Table B holds the same points as the rows below and some others, measured another way and shuffled. Each row below is followed by which row of B it is.
B (72 x 34):
-190 -24 -9 141 115 67 54 -27 3 95 101 1 -136 62 -153 -326 -114 35 22 18 57 28 -54 209 -5 18 -291 57 169 -106 -111 -1 -125 -97
-248 121 -9 77 131 163 57 31 -64 91 81 -21 -139 132 -234 -396 -125 -10 -67 112 106 37 -79 249 -75 53 -318 53 261 -141 -185 35 -161 -121
109 364 -167 -404 149 -144 -210 233 -173 65 243 -343 20 247 112 569 -79 -370 -391 269 380 94 -75 97 -432 162 -86 -320 -413 -50 -302 -37 40 4
-130 123 10 50 74 157 109 5 -166 -54 -218 16 -63 52 -233 -471 114 61 -102 109 39 49 -87 146 33 23 -52 57 217 -239 -76 22 -48 48
30 -171 14 224 214 -46 186 -111 20 54 -34 17 -37 -29 -175 -489 22 184 -82 24 159 -5 -38 324 2 -22 -183 139 121 -155 -3 24 -275 -33
-182 118 8 30 18 177 95 22 -135 -111 -289 8 -70 40 -216 -401 124 64 -42 58 -48 56 -60 48 98 -11 -15 32 219 -221 -46 19 58 72
-332 261 -38 -64 -77 294 8 117 -149 -138 -294 -40 -115 118 -231 -238 72 -34 -15 66 -116 106 -51 -61 84 4 -46 -48 277 -198 -126 23 209 60
-243 26 37 75 30 196 137 14 -42 -165 -427 4 -62 -16 -236 -467 121 149 -17 5 -85 49 2 25 179 -67 -2 69 231 -202 5 34 50 57
-426 375 -62 -62 -9 348 -20 143 -158 5 -56 -69 -169 227 -309 -276 -103 -107 -71 151 4 93 -78 95 -82 74 -276 -39 396 -180 -264 64 57 -80
3 -145 -181 -25 13 -245 -179 38 188 109 357 -219 -105 72 214 606 -217 -163 108 -132 73 63 28 -6 -85 1 -257 -198 -353 117 -120 -83 154 -47
-293 -283 71 79 182 -31 65 47 355 -79 -231 -160 -54 -82 -27 -130 -192 164 35 -123 0 -3 163 22 156 -141 -200 38 -109 58 21 -7 -37 -139
191 -26 -96 -170 181 -262 -49 68 26 -33 -17 -246 63 28 125 325 31 -82 -243 76 265 42 17 73 -150 15 33 -169 -441 -32 -57 -47 -6 66
190 234 -200 -49 -32 -66 -73 -23 -313 85 253 -45 -65 184 -43 148 130 -189 -90 121 145 101 -186 157 -204 134 -59 -134 -15 -203 -177 -25 71 140
-515 257 -47 -63 -142 394 -9 150 -50 -202 -413 -80 -153 126 -265 -188 1 -9 75 -5 -227 114 27 -158 166 -49 -89 -42 371 -165 -122 55 331 24
475 -154 -89 162 119 -288 136 -217 -214 36 58 63 42 -52 -4 -188 295 89 -113 25 189 19 -160 279 -57 30 103 37 -152 -235 70 -49 -149 221
173 -87 -227 137 28 -192 -28 -99 -4 158 364 -85 -98 103 4 238 -49 -54 43 -50 155 57 -59 235 -165 34 -254 -69 -43 -57 -105 -4 -27 26
7 204 -229 -94 -248 37 -145 28 -227 -93 -24 -61 -101 138 12 375 173 -189 110 -44 -143 145 -107 -165 26 40 59 -203 -9 -162 -103 -47 452 231
-244 430 -66 -117 2 237 -79 113 -322 94 181 -17 -160 251 -199 -212 -49 -234 -106 213 75 94 -206 137 -165 161 -233 -81 244 -223 -295 -11 30 -37
142 -52 -157 57 -144 -60 34 -75 -113 -183 -285 -18 -16 -18 -25 97 297 68 84 -123 -118 93 -30 -86 150 -61 181 -71 -31 -185 82 -19 310 282
-478 -261 -14 153 24 69 -17 53 409 4 -31 -134 -189 -17 -31 25 -340 97 265 -231 -151 29 159 -49 204 -139 -392 14 56 125 -46 -5 114 -205
-136 -22 54 108 67 130 168 -34 -66 -150 -409 37 -37 -41 -224 -527 165 182 -44 12 -48 34 -23 77 174 -63 31 98 196 -221 42 21 -8 83
-157 78 116 -176 397 23 115 176 90 -91 -347 -249 78 20 -151 -344 -77 77 -458 241 340 -9 81 217 -143 -14 -75 3 -152 -97 -105 47 -299 -119
445 -344 -90 191 -86 -313 122 -256 -125 -192 -297 115 61 -203 125 -12 473 177 160 -220 -132 49 -85 -70 292 -106 377 13 -275 -214 270 -114 242 402
288 157 -198 -21 -4 -173 -89 -70 -321 162 417 -15 -66 162 36 197 106 -220 -72 105 179 86 -234 197 -229 157 -88 -135 -117 -185 -169 -73 23 133
-50 139 -229 -96 -344 35 -174 31 -180 -157 -91 -50 -113 101 86 486 201 -183 247 -151 -283 167 -86 -316 164 -6 130 -223 -61 -132 -47 -75 626 269
-498 -86 -69 123 -13 153 -48 74 282 71 102 -127 -231 89 -116 12 -346 8 232 -147 -114 53 95 28 87 -69 -477 -10 215 69 -148 24 102 -207
183 -246 216 -4 551 -221 296 -7 106 -123 -476 -135 196 -195 -83 -631 123 302 -488 189 407 -81 64 336 -22 -83 126 139 -332 -150 112 -2 -513 -14
504 -30 -138 82 45 -307 22 -181 -336 98 261 82 13 22 81 16 288 -79 -74 58 178 46 -247 223 -119 109 102 -57 -240 -241 -11 -108 -51 246
287 93 -78 -246 277 -272 -36 98 -84 7 36 -268 109 71 94 239 55 -136 -423 211 415 22 -39 185 -298 79 47 -176 -475 -87 -115 -42 -141 55
-153 227 -57 -261 306 35 0 252 95 -37 -162 -377 30 168 -153 70 -173 -66 -475 259 405 31 103 211 -318 31 -200 -140 -115 -41 -232 93 -188 -137
196 66 -182 -21 -167 -92 -66 -62 -245 -77 -22 -8 -46 52 50 235 274 -107 81 -48 -71 109 -131 -77 40 26 141 -135 -102 -196 -23 -67 325 269
261 75 -73 47 35 -172 -28 -124 -344 135 325 110 -59 61 42 -111 167 -155 -17 88 109 56 -276 180 -87 146 -12 -37 -123 -231 -88 -123 -32 146
-259 537 -278 -198 -129 291 -141 215 -203 10 67 -238 -152 367 -257 287 -78 -252 -155 181 92 160 -45 64 -292 116 -264 -221 318 -155 -355 118 223 2
-196 18 82 -145 308 11 84 165 140 -99 -323 -241 41 2 -95 -218 -95 63 -329 143 235 1 103 129 -63 -40 -83 -21 -155 -54 -74 21 -175 -112
165 -316 -156 36 0 -358 -110 -62 179 34 198 -147 -44 -48 274 550 -36 -59 156 -210 6 50 33 -58 55 -59 -67 -151 -460 81 34 -115 209 73
-287 71 -11 20 -91 210 55 44 -57 -188 -398 2 -90 23 -171 -255 116 71 92 -50 -198 95 -10 -111 223 -69 26 2 204 -180 -9 3 248 96
159 -311 -215 181 -78 -338 -151 -153 126 199 555 -36 -162 24 244 529 -133 -122 330 -254 -45 64 -60 40 6 3 -265 -117 -287 80 -32 -134 188 31
-248 -123 52 135 -64 185 171 -29 43 -292 -655 35 -43 -115 -195 -443 215 264 121 -137 -254 55 61 -128 385 -160 140 97 204 -190 144 18 226 150
-407 123 -40 -22 -187 303 8 96 -32 -255 -496 -32 -126 39 -184 -149 102 45 151 -91 -301 112 26 -232 286 -87 41 -40 255 -161 -16 20 405 111
-217 -158 65 176 -5 157 215 -60 50 -265 -636 56 -38 -129 -216 -555 207 300 91 -119 -197 33 54 -48 360 -163 112 134 224 -199 150 27 115 121
-154 101 7 55 71 164 114 -1 -136 -74 -232 14 -67 46 -237 -472 100 73 -87 87 21 43 -71 141 48 5 -60 59 232 -234 -60 29 -44 40
94 -233 -118 -15 75 -278 -62 5 195 -9 60 -201 -13 -27 179 417 -63 -22 19 -119 78 39 70 -9 -5 -68 -72 -141 -398 63 2 -69 108 38
140 -90 117 154 147 -81 151 -168 -271 20 -29 202 -23 -94 -55 -641 229 80 -19 62 35 3 -227 198 129 52 80 135 -23 -276 50 -115 -163 118
-164 112 12 59 64 158 104 4 -140 -49 -188 20 -74 58 -229 -442 76 60 -75 84 17 43 -76 134 39 14 -86 57 233 -219 -78 30 -39 34
230 47 -202 33 -13 -198 -107 -79 -197 181 464 -22 -92 131 84 272 23 -199 24 17 126 71 -185 170 -178 119 -157 -131 -146 -111 -142 -80 44 92
166 -109 98 148 157 -135 119 -175 -249 64 74 189 -33 -80 -17 -542 192 46 -3 46 58 5 -229 206 90 67 39 105 -80 -253 36 -131 -166 108
-40 150 16 53 156 103 119 -22 -239 15 -63 40 -48 75 -234 -536 105 27 -180 178 153 34 -150 267 -72 74 -88 72 195 -262 -108 21 -195 24
-301 -544 49 338 88 -80 106 -99 469 -15 -114 -30 -146 -181 2 -186 -224 284 334 -336 -178 -9 171 7 348 -213 -294 134 -3 109 120 -37 21 -135
-262 -279 -8 235 69 -18 36 -57 250 77 100 -23 -167 -35 -44 -160 -217 107 224 -176 -75 19 46 96 148 -85 -339 70 65 33 -25 -34 -17 -134
219 -203 -202 139 -57 -309 -119 -139 -8 169 472 -21 -116 34 198 410 -33 -129 214 -161 16 65 -113 77 -32 34 -178 -112 -255 -3 -43 -121 135 87
-144 -153 -293 109 -100 -115 -157 21 302 122 361 -237 -188 145 64 643 -306 -89 229 -216 -7 89 113 18 -82 -56 -434 -165 -42 149 -149 11 221 -95
-281 216 -4 1 48 262 87 70 -129 -79 -258 -27 -89 103 -291 -433 38 37 -102 118 8 67 -53 109 11 10 -114 33 325 -212 -124 55 1 -7
162 186 -217 5 23 -21 18 -20 -210 31 62 -102 -31 172 -159 52 123 -51 -180 119 206 80 -90 237 -231 71 -90 -80 108 -209 -146 62 -21 119
527 -396 -19 32 258 -532 86 -145 71 -48 -62 -114 152 -191 247 153 208 115 -168 -52 256 -18 -2 139 1 -58 207 -42 -657 -58 171 -113 -129 185
485 -275 -93 176 -24 -333 113 -256 -184 -106 -134 109 59 -148 103 -50 430 124 66 -128 -18 44 -134 47 167 -38 299 10 -264 -226 202 -100 114 357
393 95 -162 8 45 -218 -21 -115 -345 107 279 18 -10 93 29 50 223 -133 -126 108 203 62 -237 230 -191 133 21 -89 -160 -232 -90 -69 -39 194
305 95 -165 28 67 -141 38 -79 -243 63 127 -43 -5 105 -68 4 183 -49 -167 118 224 53 -140 258 -201 84 -23 -63 -38 -217 -93 -4 -68 145
-349 92 -11 15 -107 272 60 70 -27 -226 -480 -24 -102 22 -214 -275 109 88 99 -57 -224 98 19 -138 244 -89 24 7 271 -175 -7 30 278 91
-85 -393 -7 230 4 -237 -77 -136 180 145 362 58 -181 -93 216 97 -172 -25 392 -278 -160 21 -52 -18 218 -40 -255 3 -247 75 28 -175 116 -55
-378 -57 51 -48 207 92 44 165 267 -78 -257 -225 -48 14 -114 -144 -227 80 -115 13 88 14 152 50 37 -90 -230 -13 -36 25 -84 34 -58 -172
353 -41 -47 -184 302 -349 18 39 -35 -27 -26 -243 140 -8 136 187 105 -50 -395 160 390 9 -26 183 -222 37 99 -134 -549 -80 -36 -57 -170 87
-146 -172 -259 98 -138 -151 -219 -5 239 175 516 -161 -232 128 169 683 -318 -179 355 -256 -94 94 34 -48 -11 -13 -425 -179 -136 161 -148 -74 290 -89
216 157 -126 -259 228 -258 -119 124 -88 94 250 -279 36 145 127 392 -52 -234 -358 209 397 47 -62 180 -359 121 -92 -227 -446 -44 -211 -54 -99 -1
108 -141 76 192 173 -47 214 -152 -138 -47 -207 114 0 -98 -145 -630 218 200 -71 35 64 0 -110 225 119 -20 49 154 61 -253 78 -32 -190 105
-33 154 6 35 136 67 82 -17 -237 64 42 34 -69 90 -181 -442 56 -23 -149 162 142 39 -163 246 -90 92 -123 38 144 -238 -131 -11 -163 7
20 312 -222 -134 -201 21 -200 40 -335 43 266 -30 -137 210 34 345 98 -318 77 49 -48 151 -212 -68 -101 139 -46 -228 -27 -173 -206 -86 351 164
-408 76 7 -154 176 100 -58 219 202 -30 -110 -274 -80 95 -75 44 -277 -59 -137 67 112 43 112 23 -63 -32 -269 -97 -74 38 -179 21 -6 -189
415 -207 -133 155 -79 -289 46 -220 -199 -51 7 95 1 -89 118 75 353 39 123 -131 -46 55 -156 22 131 -16 210 -30 -227 -205 136 -109 180 318
-458 -192 -60 117 -51 44 -127 49 316 83 203 -104 -236 43 42 190 -369 -46 341 -230 -180 61 82 -80 161 -76 -426 -44 22 131 -101 -60 205 -191
204 -446 -130 158 14 -406 -68 -137 229 58 238 -88 -59 -99 282 451 -40 12 245 -276 -24 35 31 -15 112 -82 -93 -85 -438 86 86 -126 154 77
-235 -486 53 251 57 -146 23 -93 356 8 4 -2 -145 -156 119 -66 -185 156 351 -304 -187 4 90 -58 336 -153 -221 63 -165 94 108 -109 88 -89
-174 -32 107 -126 231 -52 8 109 70 -67 -158 -143 0 -29 25 -153 -76 -15 -162 73 117 10 15 25 31 -15 -44 -45 -271 -48 -56 -71 -61 -73
Rows of B count from 0, top down.

151 303 65 132 -178 38 -236 -198 -24 -55 37 -113 -57 -25 0 133 40 -212 111 142 47 207 -81 126 341 119 -46 364 136 325 -> 48
46 5 -40 25 -221 166 45 -64 26 -166 141 -38 -41 209 -80 86 -116 -184 131 31 113 161 -105 60 70 56 -6 71 57 149 -> 27
63 60 -127 -76 -155 -68 -111 -67 -51 7 -182 -18 -127 -122 32 -164 147 -78 -15 141 -154 -52 12 17 147 113 33 310 105 156 -> 69
0 227 129 141 217 -51 -206 91 120 82 -132 -76 52 -122 171 43 162 204 60 -160 247 -83 11 -230 -563 -39 -122 -213 -325 -272 -> 24
-40 -33 -341 -242 -180 116 2 108 114 -100 -24 78 -233 -85 9 -173 -12 -98 169 129 -25 -127 -42 -111 -135 101 29 41 -78 -121 -> 67
-98 -44 -632 -427 -178 176 24 182 187 -65 -99 162 -283 -253 49 -349 -38 -40 121 227 -51 -240 -14 -181 -319 98 18 -7 -102 -412 -> 22
-28 -199 -377 -286 -137 -183 44 42 17 32 -348 128 -119 -165 18 -404 110 7 -68 139 -312 -280 18 -102 -68 81 146 186 68 -28 -> 10
6 15 -112 -38 -125 96 5 7 97 -109 38 9 -44 71 -21 3 -81 -91 138 13 102 25 -88 -49 -127 46 -1 -18 -57 -23 -> 40
28 167 83 124 18 108 -100 18 63 -35 34 -99 15 39 68 94 47 41 66 -78 242 76 -24 -76 -291 -2 -107 -90 -153 -101 -> 30
22 148 -81 18 -96 185 -64 8 55 -71 63 -63 -60 15 36 17 4 -29 57 33 189 90 -27 -23 -174 31 -102 7 -61 -103 -> 7
43 74 216 173 30 -99 -76 -31 87 -61 -3 -51 98 147 7 179 -14 -28 174 -158 146 48 -112 -86 -172 -3 18 -106 -154 121 -> 8
47 -129 108 136 -45 -3 134 -68 -148 18 -151 -122 161 201 0 -125 129 132 -307 -110 34 71 72 61 -177 -44 -43 49 112 54 -> 11
13 238 -35 63 54 116 -156 45 108 11 -17 -61 1 -86 108 27 49 85 59 -31 247 21 -14 -121 -400 -6 -134 -107 -191 -256 -> 57
31 51 -409 -309 -238 -89 -159 -2 43 -16 -218 97 -319 -304 31 -287 131 -184 138 307 -307 -200 -15 -48 268 197 114 410 89 136 -> 47
-74 -168 -228 -210 -91 -14 66 153 120 -92 -97 97 -169 -11 10 -182 19 -13 161 -7 -57 -217 -37 -188 -264 59 88 -92 -159 -106 -> 5
116 156 96 58 -127 -148 -206 -119 -28 -33 -81 -62 -119 -46 10 54 147 -164 164 75 -108 15 -60 26 316 138 59 329 55 406 -> 36
57 -4 -39 -38 -167 -130 -73 -62 62 -96 -56 39 -84 43 -50 20 -27 -206 228 52 -105 -29 -129 -21 190 109 128 169 17 288 -> 15
98 56 -100 96 -250 306 95 -180 -172 -48 27 -158 91 162 -47 -98 -8 -31 -339 123 127 310 57 243 66 6 -148 262 317 24 -> 53
56 34 6 -52 -25 -326 -197 -22 20 52 -288 25 -118 -175 66 -119 225 -44 127 42 -238 -212 -26 -108 111 120 126 245 -38 267 -> 68
-106 -75 -537 -396 -143 114 2 209 166 -64 -119 148 -309 -244 64 -336 30 -23 150 174 -82 -288 6 -212 -315 104 37 -13 -151 -343 -> 39
20 174 168 171 150 -37 -148 49 100 29 -68 -83 82 -7 116 96 93 133 73 -173 241 -7 -27 -171 -443 -30 -99 -189 -260 -148 -> 16
-16 -193 -39 -69 -107 -167 73 26 110 -121 -78 90 -22 147 -71 -21 -77 -114 219 -71 -90 -127 -140 -118 -53 49 172 -54 -82 171 -> 23
34 351 -161 30 -54 324 -174 3 79 -18 94 -101 -73 -126 104 11 26 19 11 101 308 144 16 -24 -299 20 -231 16 -91 -308 -> 37
29 -48 -23 17 -158 63 51 -28 56 -137 65 -11 -6 185 -64 54 -95 -131 136 -23 76 75 -111 -9 -21 43 43 3 -6 126 -> 56
150 95 404 482 29 42 70 -269 -162 37 -32 -247 472 381 -28 174 -12 128 -389 -213 292 396 -12 202 -171 -144 -153 5 187 126 -> 29
40 -6 -95 -86 -127 -186 -105 -34 80 -53 -145 62 -104 -54 -17 -61 27 -159 203 74 -165 -110 -106 -66 136 113 140 183 1 235 -> 49
29 76 233 192 122 -149 -98 9 108 -9 -66 -45 130 99 49 150 25 60 138 -208 169 -13 -94 -154 -326 -30 5 -184 -228 20 -> 65
12 -6 -295 -154 -315 261 58 -12 48 -185 132 14 -175 83 -76 -56 -133 -221 143 172 44 94 -78 51 98 104 0 138 88 31 -> 63
58 -3 6 49 -56 -72 -18 -68 -96 46 -205 -69 39 3 37 -150 168 67 -180 9 -55 -14 51 20 -58 23 -15 176 91 81 -> 41
